Here is a tiny trained network, its code and every weight. The questions are about switching its units off for an input and a target symbol, where a switched-off unit gives its printed mean instead of its output.

import numpy as np


def w(rows, s, z=0):
    codes = np.array(rows[::2]) - 128.0
    scale = np.full(codes.shape[1], s)
    scale[-1] = z or s
    return codes * scale


def norm(h):
    return h / np.sqrt((h * h).mean(-1, keepdims=True) + 1e-5)


def f(y):
    return np.maximum(y, 0)


def softmax(a):
    e = np.exp(a - a.max(-1, keepdims=True))
    return e / e.sum(-1, keepdims=True)


def log_softmax(a):
    a = a - a.max(-1, keepdims=True)
    return a - np.log(np.exp(a).sum(-1, keepdims=True))


def net(x, mask):
    ids = ['αγζμσφψ'.index(c) for c in x.split()]
    T = len(ids)
    res = E[ids] + P[:T]
    u = 0
    for l in range(2):
        r = norm(res)
        for j in range(2):
            rows = slice(2 * j, 2 * j + 2)
            q, k, v = (r @ M[l][rows].T for M in (Q, K, V))
            z = softmax(np.where(np.tri(T) > 0, q @ k.T / 2**0.5, -1e9)) @ v
            o = O[l][rows]
            res = res + np.where(mask[u + j], z, o[:, -1]) @ o[:, :-1]
        u += 2
        y = f(norm(res) @ A[l][:, :-1].T + A[l][:, -1])
        res = res + np.where(mask[u : u + 4], y, B[l][:, -1]) @ B[l][:, :-1]
        u += 4
    return log_softmax(norm(res)[-1] @ U[:, :-1].T + U[:, -1])


Q, K, V, O, A, B = {}, {}, {}, {}, {}, {}
E = w([
[163,98,98,125,87],'α',
[118,29,210,140,100],'γ',
[174,143,129,207,133],'ζ',
[124,135,105,118,73],'μ',
[94,150,9,166,39],'σ',
[165,193,127,94,116],'φ',
[118,125,132,81,161],'ψ',
],0.011)
P = w([
[134,108,253,136,50],'0',
[145,111,195,123,61],'1',
[154,128,162,119,78],'2',
[145,140,123,110,79],'3',
[136,156,81,106,91],'4',
[117,159,53,106,105],'5',
[111,151,25,118,148],'6',
],0.005)
Q[0] = w([
[170,148,147,202,195],'0.h0',
[103,66,168,67,212],'0.h0',
[175,139,120,22,88],'0.h1',
[129,148,6,149,130],'0.h1',
],0.018)
K[0] = w([
[218,125,182,171,116],'0.h0',
[113,15,212,69,189],'0.h0',
[119,133,92,8,163],'0.h1',
[150,182,33,124,155],'0.h1',
],0.018)
V[0] = w([
[69,116,186,10,111],'0.h0',
[232,16,85,54,167],'0.h0',
[113,178,179,53,170],'0.h1',
[33,5,135,107,125],'0.h1',
],0.012)
O[0] = w([
[4,51,54,105,205,254],'0.h0',
[14,215,189,179,221,135],'0.h0',
[198,33,16,212,214,220],'0.h1',
[3,19,139,171,46,121],'0.h1',
],0.0053,0.0057)
A[0] = w([
[144,111,92,103,206,173],'0.n0',
[154,121,80,250,139,4],'0.n1',
[148,102,111,33,100,210],'0.n2',
[67,90,134,175,157,95],'0.n3',
],0.017,0.0021)
B[0] = w([
[137,50,93,85,164,248],'0.n0',
[108,118,142,154,6,203],'0.n1',
[106,109,127,204,191,213],'0.n2',
[112,187,201,64,128,254],'0.n3',
],0.015,0.0086)
Q[1] = w([
[159,150,122,206,127],'1.h0',
[179,145,160,77,120],'1.h0',
[117,29,113,161,155],'1.h1',
[123,49,148,7,166],'1.h1',
],0.02)
K[1] = w([
[128,203,17,149,130],'1.h0',
[176,103,177,109,93],'1.h0',
[93,84,123,94,225],'1.h1',
[91,165,124,7,158],'1.h1',
],0.018)
V[1] = w([
[120,2,148,165,153],'1.h0',
[130,144,52,24,22],'1.h0',
[105,150,143,169,118],'1.h1',
[200,32,207,196,144],'1.h1',
],0.012)
O[1] = w([
[255,171,186,160,101,253],'1.h0',
[70,238,4,134,131,76],'1.h0',
[114,105,161,149,162,103],'1.h1',
[24,233,59,145,173,133],'1.h1',
],0.0072,0.0041)
A[1] = w([
[154,123,101,63,215,68],'1.n0',
[188,167,156,103,105,27],'1.n1',
[183,141,102,93,180,67],'1.n2',
[150,87,97,132,4,2],'1.n3',
],0.029,0.0032)
B[1] = w([
[174,102,46,75,196,252],'1.n0',
[195,214,154,107,126,171],'1.n1',
[69,47,124,80,155,186],'1.n2',
[163,100,67,160,4,228],'1.n3',
],0.021,0.014)
U = w([
[148,86,204,236,178,170],'α',
[63,153,127,130,121,5],'γ',
[206,242,173,92,126,149],'ζ',
[40,201,99,178,171,32],'μ',
[41,115,219,59,79,76],'σ',
[153,87,92,153,2,183],'φ',
[137,79,61,52,207,179],'ψ',
],0.0072,0.0019)

Each question gives the input, a string of symbols that net reads in full, and the target symbol t.
The units are the heads (2 rows each of Q, K, V and O) and the neurons (one row each of A and B). Each row of codes is followed by its name. A weight is (code - 128) times the scale printed after its matrix; where a second scale follows, it is the last column's (O, A, B and U).
mask holds one flag per unit, layer by layer, with each layer's heads first. A switched-off unit (its flag False) gives its mean, the last column of its rows in O or B, instead of its output. The means were averaged over made-up inputs and are rounded, as every weight is.
A unit's drop is (log p(t) with every unit on - log p(t) with that unit switched off) / (log p(t) with every unit on - log p(t) with every unit switched off).
The circuit of an input: a set's keep is (log p(t) with only the set's units on - log p(t) with every unit switched off) / (log p(t) with every unit on - log p(t) with every unit switched off). Starting from all 12 units, units are removed one at a time, each time the one whose removal leaves the highest keep (on an exact tie, the one counted first), for as long as the keep stays at least 0.8.
circuit, biggest first: the units of the circuit, biggest drop first
k most important neurons: the k neurons with the biggest drops, biggest first
top k neurons in layer l: the k neurons of layer l with the biggest drops, biggest first
heads that matter: for each layer, one digit per head in row order, 1 if its drop is at least 0.15 and else 0, layers parted by /
drop of u: that unit's drop, to one decimal
input α γ α, target ζ: circuit, biggest first -> 0.h0; 0.n2; 1.n1
input μ α σ α, target μ: top 3 neurons in layer 0 -> 0.n2; 0.n3; 0.n0
input ψ ψ α μ μ ψ α, target φ: heads that matter -> 00 / 00
input μ σ μ ψ ψ σ, target μ: 2 most important neurons -> 0.n2; 0.n3
input α ψ γ φ, target φ: circuit, biggest first -> 0.h1; 0.n1
input φ ζ μ μ, target α: top 2 neurons in layer 1 -> 1.n0; 1.n3
input γ σ μ, target μ: heads that matter -> 10 / 01
input ψ σ φ ψ ζ ζ, target ζ: circuit, biggest first -> 0.h1; 1.n1
input ψ γ α α γ α, target ζ: heads that matter -> 11 / 00
input α ψ σ ψ α γ μ, target α: heads that matter -> 01 / 10
input α ψ μ σ μ, target μ: heads that matter -> 01 / 00
input ψ ζ α σ α, target μ: 2 most important neurons -> 0.n0; 0.n2
input ψ ψ α ψ γ μ α, target α: drop of 0.h0 -> 0.0
input φ φ ψ μ α μ α, target α: drop of 0.n2 -> 0.9
input ψ ψ ζ ζ ψ ψ γ, target σ: drop of 0.h1 -> 0.9
input α ζ γ ψ σ ψ φ, target φ: drop of 0.n1 -> 0.1
